Here is a tiny trained network, its code and every weight. The questions are about switching its units off for an input and a class, where a switched-off unit gives its printed mean instead of its output.

import numpy as np


def w(rows, s, z=0):
    codes = np.array(rows[::2]) - 128.0
    scale = np.full(codes.shape[1], s)
    scale[-1] = z or s
    return codes * scale


def f(y):
    return np.maximum(y, 0)


def log_softmax(a):
    a = a - a.max(-1, keepdims=True)
    return a - np.log(np.exp(a).sum(-1, keepdims=True))


def net(x, mask):
    res = np.array(x, float).reshape(1, 7) / 4 @ E
    y = f(res @ A[0][:, :-1].T + A[0][:, -1])
    res = res + np.where(mask, y, B[0][:, -1]) @ B[0][:, :-1]
    return log_softmax(res[-1] @ U[:, :-1].T + U[:, -1])


A, B = {}, {}
E = w([
[92,125,131,119,129,155,121,112],'x0',
[178,46,58,61,232,127,13,203],'x1',
[161,131,154,110,151,82,140,154],'x2',
[81,127,129,134,120,169,104,109],'x3',
[184,132,131,99,155,78,160,146],'x4',
[254,61,160,13,23,183,155,124],'x5',
[41,83,56,54,31,45,178,214],'x6',
],0.0061)
A[0] = w([
[157,73,76,116,142,139,44,169,90],'neuron 1',
[94,79,121,118,66,117,155,181,73],'neuron 2',
[101,166,162,135,103,99,169,99,63],'neuron 3',
[91,162,172,113,85,145,178,101,77],'neuron 4',
[69,109,91,109,103,103,170,198,1],'neuron 5',
[102,236,161,148,45,122,254,91,83],'neuron 6',
[123,38,40,104,193,154,104,167,10],'neuron 7',
[183,142,111,164,139,42,139,188,249],'neuron 8',
[60,77,37,83,76,65,188,175,70],'neuron 9',
[184,97,103,90,33,175,158,61,59],'neuron 10',
[71,68,52,88,46,71,170,165,141],'neuron 11',
[135,179,152,162,73,127,215,89,43],'neuron 12',
[71,177,102,158,164,59,149,157,189],'neuron 13',
[188,157,160,162,160,140,131,95,63],'neuron 14',
[203,149,167,147,165,170,76,46,91],'neuron 15',
[132,73,147,63,52,163,121,129,184],'neuron 16',
[197,73,216,33,101,124,129,150,197],'neuron 17',
],0.0076,0.0044)
B[0] = w([
[154,129,69,45,103,134,59,235,199],'neuron 1',
[146,98,207,163,140,183,152,119,175],'neuron 2',
[188,108,119,69,110,47,80,185,166],'neuron 3',
[146,177,171,65,180,77,103,233,178],'neuron 4',
[190,107,172,239,134,130,126,73,164],'neuron 5',
[186,157,104,26,87,98,48,237,243],'neuron 6',
[248,146,99,88,46,33,32,206,186],'neuron 7',
[42,161,78,55,196,199,171,138,210],'neuron 8',
[239,49,190,207,136,206,208,87,218],'neuron 9',
[58,154,59,190,152,5,137,65,201],'neuron 10',
[131,33,198,184,144,219,233,171,236],'neuron 11',
[172,85,112,36,86,88,73,233,191],'neuron 12',
[65,157,57,200,149,74,182,72,206],'neuron 13',
[152,103,174,157,113,168,202,102,163],'neuron 14',
[178,91,213,138,254,202,205,137,203],'neuron 15',
[55,234,74,173,151,66,141,61,225],'neuron 16',
[64,215,77,167,145,79,156,45,254],'neuron 17',
],0.0058,0.0081)
U = w([
[219,71,242,172,118,196,179,143,47],'0',
[198,105,81,30,54,63,36,254,2],'1',
[82,153,76,113,104,142,158,136,248],'2',
[83,174,30,215,109,15,136,81,6],'3',
],0.0072,0.0045)

Each question gives the input, the list of numbers given to net, and the class t.
The units are the neurons (one row each of A and B). Each row of codes is followed by its name. A weight is (code - 128) times the scale printed after its matrix; where a second scale follows, it is the last column's (A, B and U).
mask holds one flag per neuron, in row order. A switched-off neuron (its flag False) gives its mean, the last column of its row in B, instead of its output. The means were averaged over made-up inputs and are rounded, as every weight is.
A unit's drop is (log p(t) with every unit on - log p(t) with that unit switched off) / (log p(t) with every unit on - log p(t) with every unit switched off).
The circuit of an input: a set's keep is (log p(t) with only the set's units on - log p(t) with every unit switched off) / (log p(t) with every unit on - log p(t) with every unit switched off). Starting from the 12 units with the biggest drops (on a tie, the unit counted first), units are removed one at a time, each time the one whose removal leaves the highest keep (on an exact tie, the one counted first), for as long as the keep stays at least 0.8.
circuit, biggest first: the units of the circuit, biggest drop first
unit that matters most: the unit with the biggest drop
top k neurons: the k neurons with the biggest drops, biggest first
drop of u: that unit's drop, to one decimal
input [4,5,-4,6,-1,-4,-1], class 1: circuit, biggest first -> (neuron 17; neuron 7)
input [3,-5,5,-1,-1,8,5], class 3: unit that matters most -> neuron 10
input [2,4,3,8,0,-3,-2], class 1: top 2 neurons -> (neuron 17; neuron 16)
input [3,-3,0,-5,-4,6,3], class 3: circuit, biggest first -> (neuron 10; neuron 16)
input [-4,-7,-7,7,2,7,-5], class 1: circuit, biggest first -> (neuron 6; neuron 12)
input [-8,5,3,7,-6,-4,-2], class 1: circuit, biggest first -> (neuron 17; neuron 1)
input [-1,-2,1,-8,-7,6,2], class 3: top 3 neurons -> (neuron 10; neuron 16; neuron 17)
input [7,-7,1,-2,-1,-1,-6], class 1: top 2 neurons -> (neuron 6; neuron 12)
input [5,0,0,-2,7,-6,6], class 0: top 2 neurons -> (neuron 9; neuron 11)
input [-1,0,6,8,-8,8,7], class 3: top 2 neurons -> (neuron 16; neuron 10)
input [5,6,1,-2,2,-6,-7], class 0: top 3 neurons -> (neuron 15; neuron 17; neuron 16)
input [-6,-5,-1,0,-5,-3,3], class 1: circuit, biggest first -> (neuron 6; neuron 17)
input [-7,5,-6,-5,-5,4,5], class 2: top 3 neurons -> (neuron 16; neuron 6; neuron 17)
input [1,3,5,-4,-2,3,2], class 2: unit that matters most -> neuron 6
input [-6,4,2,-2,-6,8,-5], class 3: circuit, biggest first -> (neuron 17; neuron 10)
input [4,-8,-3,8,6,-8,1], class 1: circuit, biggest first -> (neuron 6; neuron 12)
input [-8,-7,8,-3,-7,7,-6], class 2: top 3 neurons -> (neuron 17; neuron 10; neuron 7)
input [3,7,1,4,0,-4,-6], class 1: top 4 neurons -> (neuron 7; neuron 1; neuron 11; neuron 9)
input [3,-8,3,4,1,-8,-8], class 0: top 4 neurons -> (neuron 15; neuron 14; neuron 17; neuron 16)
input [-6,1,1,-3,0,-6,-6], class 0: circuit, biggest first -> (neuron 15)
input [-5,6,2,0,6,7,5], class 3: top 2 neurons -> (neuron 17; neuron 16)
input [2,4,3,-8,6,1,4], class 0: drop of neuron 10 -> 0.2
input [-7,7,-5,4,7,-4,8], class 0: drop of neuron 11 -> 0.3
input [-5,3,2,1,7,1,5], class 0: drop of neuron 9 -> 0.4
input [8,-2,1,7,4,2,5], class 0: drop of neuron 9 -> 0.3
